Each row is followed by its class.
[ 0.14 -0.60 -0.68 -0.46 -0.07  0.25 -0.45 -0.49 -0.19  0.20 -0.01 -0.52
 -0.28 -0.20 -0.20 -0.03 -0.72 -2.45]
z682
[ 0.65 -1.15 -1.11 -0.14 -0.61  0.20 -0.33 -1.20 -0.44  0.56  0.49 -0.18
 -0.40 -0.50  0.73 -1.15 -0.27 -0.73]
z682
[ 0.08  4.84 -0.07 -1.29  1.59  0.10  2.63  0.62 -0.13  0.07 -0.94 -0.57
  0.89  1.31  3.47  0.94  2.05 -1.46]
Z109
[-0.71  0.91  0.07 -0.26 -0.39 -0.09  0.20 -0.42 -0.27 -0.04  0.10  0.44
  0.02 -0.47 -1.24 -0.39  0.25  0.23]
Z109
[-2.61  4.56  1.68 -1.69  0.89  0.23  1.16  0.84  0.77 -1.71 -0.34  2.19
  0.95 -0.68 -0.02  2.44 -0.86  2.37]
Z109
[-2.26  3.38  1.54 -0.77 -0.20  0.03 -0.84  0.10  2.00 -0.94 -0.11  1.05
  1.35 -1.83 -2.36  0.96 -0.45  3.45]
z682
[-0.12 -2.68  0.37  0.40 -1.54  0.04 -0.25  0.35 -1.03  0.11  0.77  0.79
 -0.69 -1.14  0.04 -0.37 -0.52 -0.20]
z682
[-0.46 -0.33 -0.12  0.22 -0.48  0.01 -0.89  0.66  0.09 -0.14 -0.14  0.08
 -0.02 -1.32 -0.90 -0.83 -0.90  0.99]
z682
[-0.70  2.81 -0.11 -1.05 -0.39  0.17  0.81  0.33 -0.54  0.33 -0.38  0.14
  0.27 -0.65  0.40  0.17  0.10  0.15]
z682
[-0.80  2.94 -0.37 -1.08  0.10  0.49  1.88  0.38 -1.32  0.94 -0.70 -0.46
  0.94 -0.21  2.11 -0.96  0.88 -0.34]
Z109
[ 1.12 -0.43 -0.44 -0.06  1.38  0.38 -0.75 -0.18 -0.22  0.16  0.10  0.48
  0.01 -0.96 -0.58 -0.88  0.16  2.19]
z682
[ 0.30 -0.73 -0.26  0.53 -0.62  0.57 -0.31 -0.09 -0.03  0.07 -0.39  0.07
  0.25 -0.86 -0.18 -0.86 -0.06 -0.17]
z682
[-0.37 -1.07  0.04  0.47 -0.73 -0.24 -1.56  0.05  0.99 -0.28  0.53  0.71
  0.05 -0.57 -2.27  0.02 -1.12  1.19]
Z720
[-0.35  0.08 -0.60 -0.60  0.02  0.05 -2.42 -0.41  0.52  0.80  0.14 -0.07
  0.23 -1.64 -0.54 -0.94 -0.28  0.92]
Z720
[-0.03  1.13  0.06 -0.21  0.50 -0.17  1.47  0.03 -0.86  0.39 -0.39 -0.02
 -1.05  0.14  1.66 -1.06  0.39 -1.13]
z682
[-1.79  6.64  1.54 -2.42  1.62 -0.21  2.07  0.93 -0.06 -0.81 -1.70  0.38
  1.00  0.73  1.72  2.07  0.95  0.12]
Z109
[ 0.29 -1.71 -0.53 -0.66 -0.82 -0.35  0.21 -0.30 -0.32  0.40 -0.57 -0.57
 -0.31 -0.84 -0.52 -1.07 -0.36 -0.49]
Z109
[-0.92  2.03  0.16  0.05 -0.23 -0.13 -0.27 -0.17  0.07  0.02 -0.73  1.70
  0.55 -0.73 -0.71  0.20 -0.40  0.48]
z682
[-0.07 -0.58 -0.41 -0.29 -1.02  0.02  0.00 -0.40 -0.20  0.44 -0.08  0.27
 -0.04 -1.91 -0.69 -0.93 -0.29  0.69]
z682
[ 0.06 -0.33 -0.78 -0.07 -1.46  0.67  0.69  0.17 -1.71  0.71 -0.11 -0.07
 -0.56 -1.39  0.93 -0.77  0.93 -0.84]
z682
[-0.71  4.37  0.41 -2.17 -0.08  0.29  2.10  1.94 -0.41  0.03 -0.69 -0.20
  0.97 -0.92  2.03 -0.56  0.26 -1.07]
z96
[ 0.45  0.79 -1.42 -0.71 -0.62  0.94 -1.79 -0.77  1.13  1.08 -0.15 -0.60
  1.16 -0.58 -0.59 -1.44  0.45 -0.11]
z96
[-0.61  4.26  0.68 -1.60  0.62  0.36  0.93  0.12  0.80  0.23 -0.71 -0.46
  1.37  1.32  0.06 -0.10  0.60 -0.32]
z96
[-0.44  0.91  0.50 -0.21  0.16 -0.14  0.55  0.55 -0.15 -0.56  0.23  0.54
 -0.11 -0.12  0.08  0.39  0.21  0.60]
Z109
[ 0.82 -1.13 -1.33  0.15 -0.70  0.30 -1.04 -0.83 -0.23  0.70 -0.04  0.18
  0.04 -1.66 -1.77 -1.40  0.21  0.05]
z682
[ 0.64 -3.69 -0.34  0.83 -1.66 -0.08  0.08 -0.12 -1.07  1.78  0.57 -0.16
 -1.62 -1.25  0.41 -1.36 -0.12 -0.83]
z682
[ 0.21 -1.04 -0.42  0.54 -0.62  0.14  0.21 -0.35 -0.54 -0.08  0.46 -0.06
 -0.16 -0.39  0.40 -0.21 -0.30 -0.31]
z682
[ 0.59 -1.76 -0.15  0.36 -0.17 -0.14  2.63 -0.14 -1.85  0.13  0.81  0.29
 -2.11  0.57  3.06  0.19 -0.37 -1.60]
z682
[-0.20 -1.02 -0.02 -0.30 -1.24  0.39  0.48 -0.19 -0.52  0.26  0.11 -0.06
 -0.11 -1.27 -0.09 -1.20 -0.37 -0.75]
z682
[-0.21  0.31  0.34 -0.27  0.26  0.12  0.27  0.17 -0.25  0.24  0.06  0.12
  0.11 -0.46  0.22 -0.10 -0.01  0.06]
Z109
[ 1.46 -3.15 -0.52  0.84 -0.98  0.04  1.13  0.20 -2.98  0.26  0.43 -0.20
 -0.96  0.86  2.00 -0.65  0.25 -1.58]
z682
[-0.40  1.97  1.25 -0.47  0.31  0.14 -1.09  0.97 -0.48 -0.43  0.13  0.27
 -0.22  0.42  1.84  0.24 -0.46 -0.58]
z682
[ 0.90 -2.30  0.65  0.98  0.43 -0.43  1.51  0.58 -1.13  1.93  0.26  0.00
 -1.77  1.51  1.87  0.36  0.31 -0.69]
z682
[-0.54  4.52 -0.47 -2.93  0.23  0.22  0.79  0.24 -0.23  0.00 -1.02 -0.68
  2.15 -0.64  2.54 -0.33  1.26 -0.68]
z96

Each row is followed by its class.
[-0.18 -0.33 -2.78 -0.57  6.25  0.91 -2.92  1.55 -1.89 -0.24 -2.57 -1.08
  0.68 -3.78 -0.17  1.35 -0.39  1.66]
M
[ 0.16  1.90 -1.07  0.99 -4.50  0.97 -0.98 -1.28 -3.57 -5.47 -0.97  1.04
 -2.42  1.21 -0.44 -0.19 -0.75 -1.78]
N
[ 0.06  3.67 -0.10  0.25  1.69  0.78  2.23  0.89  0.62  1.41 -0.64  1.02
  1.25  2.51  0.19 -0.20 -1.28 -1.70]
D
[-0.64 -3.90  0.18  2.27 -1.85 -0.43  1.16 -0.19 -2.06 -2.32  2.31  1.12
 -0.06 -1.85 -0.27  0.66  0.85  1.51]
N
[-0.11 -3.94  1.18  0.47  1.61 -0.89 -0.04  0.10  0.39 -1.09 -0.55  0.28
  0.18 -1.54  0.88 -0.12  2.03  0.25]
M
[-0.94 -1.43  0.08 -0.42 -1.20  2.09  1.62 -0.13 -0.17 -1.14 -0.53 -0.32
  3.19 -0.73 -1.18  0.32  1.46  1.29]
P
[-0.29  2.18 -0.15 -1.85  1.67  0.07 -4.23 -0.53  0.89 -1.60 -0.04 -0.12
 -1.62  1.06  0.51  0.22 -0.64 -4.38]
X
[ 0.03  3.15 -1.92 -2.20  2.07 -1.28  0.69  0.36  1.67  2.25 -2.15 -1.12
 -0.69  1.97 -0.12 -0.37 -0.85 -2.18]
P
[ 0.11 -2.15  0.30 -0.29 -2.36  0.27  0.19 -0.20 -1.50  1.72  0.33 -0.45
  0.17 -1.71 -0.19 -0.08 -0.02  2.14]
R
[-0.48 -1.31 -0.62  0.61  0.45  0.41 -0.31 -0.05 -1.03 -0.59  0.08  0.42
 -0.13 -0.89 -0.44 -1.06 -0.05 -0.50]
X
[ 0.70  4.57 -1.74  0.07  6.88  0.48 -0.72  0.89  1.53 -0.45  1.04 -0.35
  2.15  1.31  0.75  0.26 -0.62 -0.58]
D
[-0.14 -1.77 -0.45 -2.02  2.93 -0.29  1.17  0.84  2.11  5.21 -1.13 -0.93
  0.07  0.11  0.91  0.14  0.51  2.12]
P
[-0.42  2.17 -4.02  1.23  7.55 -3.36 -0.09  0.19  0.24 -1.90  2.25  2.14
 -0.26 -2.55  0.50  0.49  0.00 -0.20]
M
[ 0.34 -4.35  0.26  1.38 -0.74 -0.65  1.47  0.14  0.71  0.16  1.49  1.88
  0.23 -1.89 -0.26  0.83  0.58  5.10]
N
[-1.34  0.50 -2.34  0.55  3.18 -2.06 -0.73  1.26 -0.38 -5.30  1.65  2.02
 -1.26 -0.22 -0.30 -0.22  0.43 -2.71]
N
[-0.54  1.37 -0.16  0.15 -1.51  0.30  2.26  0.79 -0.37  0.36  0.05  0.58
  0.10 -0.26 -0.04 -0.48 -1.02  0.57]
D
[-0.13  0.81  1.55 -1.46 -5.07 -0.09 -2.22 -0.17 -0.03  0.07  1.17  0.17
 -3.08  0.88  1.05 -0.63 -1.26 -0.09]
N
[-0.35 -0.51  2.22  0.63 -3.34  0.26 -0.12 -0.51 -1.10 -1.07  1.10 -1.25
  0.41  1.53 -0.13 -0.94  0.64 -1.68]
X
[-0.05 -0.03  0.61  1.42  0.58 -1.98  1.42 -0.55 -7.05  1.89  0.15  0.24
  0.45 -0.34  0.63 -1.54 -0.53 -1.42]
D
[-2.10 -1.97 -0.84  1.14  1.45 -1.23 -0.84 -1.27 -0.26 -4.09  0.46  0.82
 -1.43 -0.09 -0.59 -1.05  0.19 -4.71]
N
[-0.60 -8.62 -0.44  1.62  8.05  1.94 -4.15 -0.50 -1.67 -2.45  1.60 -0.27
 -1.39 -0.94 -0.49  0.38  3.12 -2.76]
M
[-1.42  3.31  0.91  0.57 -4.10 -1.54 -0.44 -0.04 -1.95 -3.53  0.69  0.89
 -1.04  0.92  0.16  1.17 -0.95 -0.98]
R
[ 0.32 -0.92 -0.84  0.76 -2.11 -0.50  1.62 -0.65 -2.74 -3.23  2.21 -0.70
  0.18 -1.61  1.25 -0.03  2.04 -2.14]
D
[-0.32 -0.21 -1.35  0.37  1.75 -0.51  0.26 -0.98 -1.56 -0.23 -1.43 -0.99
 -2.10 -0.08 -0.61 -1.21  1.06 -2.13]
N
